Here is a tiny trained network, its code and every weight. The questions are about switching its units off for an input and a class, where a switched-off unit gives its printed mean instead of its output.

import numpy as np


def w(rows, s, z=0):
    codes = np.array(rows[::2]) - 128.0
    scale = np.full(codes.shape[1], s)
    scale[-1] = z or s
    return codes * scale


def f(y):
    return y / 2 * (1 + np.tanh(0.7978845608 * (y + 0.044715 * y**3)))


def log_softmax(a):
    a = a - a.max(-1, keepdims=True)
    return a - np.log(np.exp(a).sum(-1, keepdims=True))


def net(x, mask):
    res = np.array(x, float).reshape(1, 8) / 4 @ E
    y = f(res @ A[0][:, :-1].T + A[0][:, -1])
    res = res + np.where(mask, y, B[0][:, -1]) @ B[0][:, :-1]
    return log_softmax(res[-1] @ U[:, :-1].T + U[:, -1])


A, B = {}, {}
E = w([
[99,150,178,252,60,58,84,208,130,21,176],'x0',
[187,87,134,150,87,102,67,246,240,118,172],'x1',
[205,132,202,85,220,129,188,173,169,134,155],'x2',
[164,132,190,79,69,52,253,153,172,181,107],'x3',
[136,203,87,32,91,168,226,77,3,91,217],'x4',
[47,101,230,123,171,172,99,75,145,125,209],'x5',
[215,130,52,142,97,166,57,95,228,86,51],'x6',
[152,251,177,119,249,164,233,244,90,122,29],'x7',
],0.0068)
A[0] = w([
[184,69,147,145,139,129,49,96,129,143,74,175],'n0',
[143,134,45,133,129,131,86,134,71,64,162,225],'n1',
[69,108,198,169,150,75,109,82,204,160,173,222],'n2',
[175,76,46,114,123,188,108,75,200,154,74,255],'n3',
[197,126,83,90,121,119,183,89,56,134,155,184],'n4',
[128,98,175,83,179,117,141,156,90,98,229,170],'n5',
[132,63,131,202,131,73,136,126,140,94,109,203],'n6',
[173,56,146,142,180,36,71,230,166,109,112,221],'n7',
[52,102,177,129,132,133,88,190,86,94,210,162],'n8',
[98,115,144,147,98,144,214,156,74,122,194,198],'n9',
[122,70,137,108,135,126,110,84,110,154,211,229],'n10',
[140,43,210,65,152,99,127,8,153,219,42,153],'n11',
[186,158,191,90,121,139,228,102,96,254,170,120],'n12',
[127,60,254,79,119,83,188,154,157,184,111,211],'n13',
[128,129,98,60,117,182,179,142,140,135,122,173],'n14',
[157,197,187,154,142,82,115,221,121,105,51,214],'n15',
[129,114,83,115,92,102,149,51,83,113,169,158],'n16',
[171,177,59,185,144,106,50,135,147,190,68,193],'n17',
[91,130,158,155,87,108,191,108,125,134,38,169],'n18',
[174,210,151,26,119,203,110,182,48,154,114,219],'n19',
],0.0081,0.0034)
B[0] = w([
[181,58,84,222,106,188,112,132,130,102,157,194],'n0',
[137,255,104,116,91,98,86,175,110,54,85,196],'n1',
[212,92,199,128,141,162,130,118,90,153,148,209],'n2',
[233,97,77,124,62,158,146,41,123,49,127,246],'n3',
[61,200,99,44,57,143,153,129,185,161,92,220],'n4',
[68,123,166,103,113,176,73,161,136,128,188,202],'n5',
[155,104,184,252,61,73,79,158,126,156,156,181],'n6',
[185,55,150,180,96,92,133,182,196,144,134,241],'n7',
[71,111,185,163,159,135,30,119,101,160,161,207],'n8',
[42,179,120,152,137,152,70,191,130,168,69,208],'n9',
[158,158,169,104,73,164,32,36,94,146,252,201],'n10',
[144,58,99,113,164,138,129,37,123,141,162,235],'n11',
[83,138,71,41,127,118,165,137,154,157,183,255],'n12',
[90,75,164,180,173,175,160,106,225,221,123,233],'n13',
[144,181,47,36,96,131,200,149,106,150,158,193],'n14',
[148,116,169,110,205,57,193,224,124,149,98,242],'n15',
[118,232,141,132,28,121,83,71,122,114,72,199],'n16',
[178,117,40,161,117,108,204,214,107,73,134,211],'n17',
[102,105,121,147,170,109,157,120,87,145,68,175],'n18',
[132,204,146,67,160,163,165,170,134,137,96,245],'n19',
],0.007,0.011)
U = w([
[157,103,205,167,166,82,152,176,223,158,109,154],'0',
[178,102,70,186,100,119,120,135,151,72,137,45],'1',
[184,75,127,127,143,185,109,36,131,134,143,39],'2',
[87,209,133,123,92,90,104,87,130,102,63,81],'3',
[70,152,101,84,134,136,132,123,195,211,165,22],'4',
[197,162,125,78,154,155,155,140,180,42,83,252],'5',
[89,145,132,87,231,106,177,131,35,112,41,178],'6',
[105,137,170,142,138,140,2,125,88,130,183,197],'7',
],0.0093,0.0017)

Each question gives the input, the list of numbers given to net, and the class t.
The units are the neurons (one row each of A and B). Each row of codes is followed by its name. A weight is (code - 128) times the scale printed after its matrix; where a second scale follows, it is the last column's (A, B and U).
mask holds one flag per neuron, in row order. A switched-off neuron (its flag False) gives its mean, the last column of its row in B, instead of its output. The means were averaged over made-up inputs and are rounded, as every weight is.
A unit's drop is (log p(t) with every unit on - log p(t) with that unit switched off) / (log p(t) with every unit on - log p(t) with every unit switched off).
The circuit of an input: a set's keep is (log p(t) with only the set's units on - log p(t) with every unit switched off) / (log p(t) with every unit on - log p(t) with every unit switched off). Starting from the 12 units with the biggest drops (on a tie, the unit counted first), units are removed one at a time, each time the one whose removal leaves the highest keep (on an exact tie, the one counted first), for as long as the keep stays at least 0.8.
units of the circuit, in order: the units of the circuit, biggest drop first
k most important neurons: the k neurons with the biggest drops, biggest first
drop when u is switched off: that unit's drop, to one decimal
input [-6,-1,-3,-4,8,6,-5,-4], class 7: units of the circuit, in order : (n10)
input [5,1,3,-1,7,-3,3,6], class 6: units of the circuit, in order : (n3 n15 n7)
input [4,6,4,0,3,-5,0,-2], class 0: units of the circuit, in order : (n3 n7)
input [-4,4,5,-2,5,-7,-2,2], class 4: 2 most important neurons : (n4 n12)
input [8,-5,3,-6,-3,-5,-7,3], class 0: units of the circuit, in order : (n15 n6)
input [-3,1,-1,-7,5,-1,2,-8], class 3: units of the circuit, in order : (n1 n16)
input [-6,4,1,-7,6,8,3,-7], class 7: 2 most important neurons : (n10 n1)
input [-7,-3,-7,1,1,6,7,6], class 5: units of the circuit, in order : (n3 n19)
input [-6,-3,2,4,-3,7,5,5], class 2: 4 most important neurons : (n11 n4 n3 n9)
input [3,4,4,-8,-8,-4,-4,-5], class 1: 4 most important neurons : (n0 n13 n17 n19)
input [0,-5,-8,6,-1,-2,4,-4], class 1: 2 most important neurons : (n3 n19)
input [-5,-6,4,7,6,-5,6,1], class 4: 2 most important neurons : (n12 n4)
input [2,-6,-4,4,6,8,-8,3], class 4: drop when n12 is switched off : 0.3
input [-5,-7,-2,5,7,1,4,-7], class 3: units of the circuit, in order : (n16)
input [0,-3,-2,-3,2,4,0,-1], class 7: drop when n10 is switched off : 0.1
input [-1,1,4,-8,5,3,3,-8], class 7: drop when n10 is switched off : 0.1
input [7,-5,-7,-4,8,2,4,-4], class 3: 2 most important neurons : (n16 n1)
input [6,-2,-8,-2,0,2,2,5], class 6: drop when n16 is switched off : 0.2
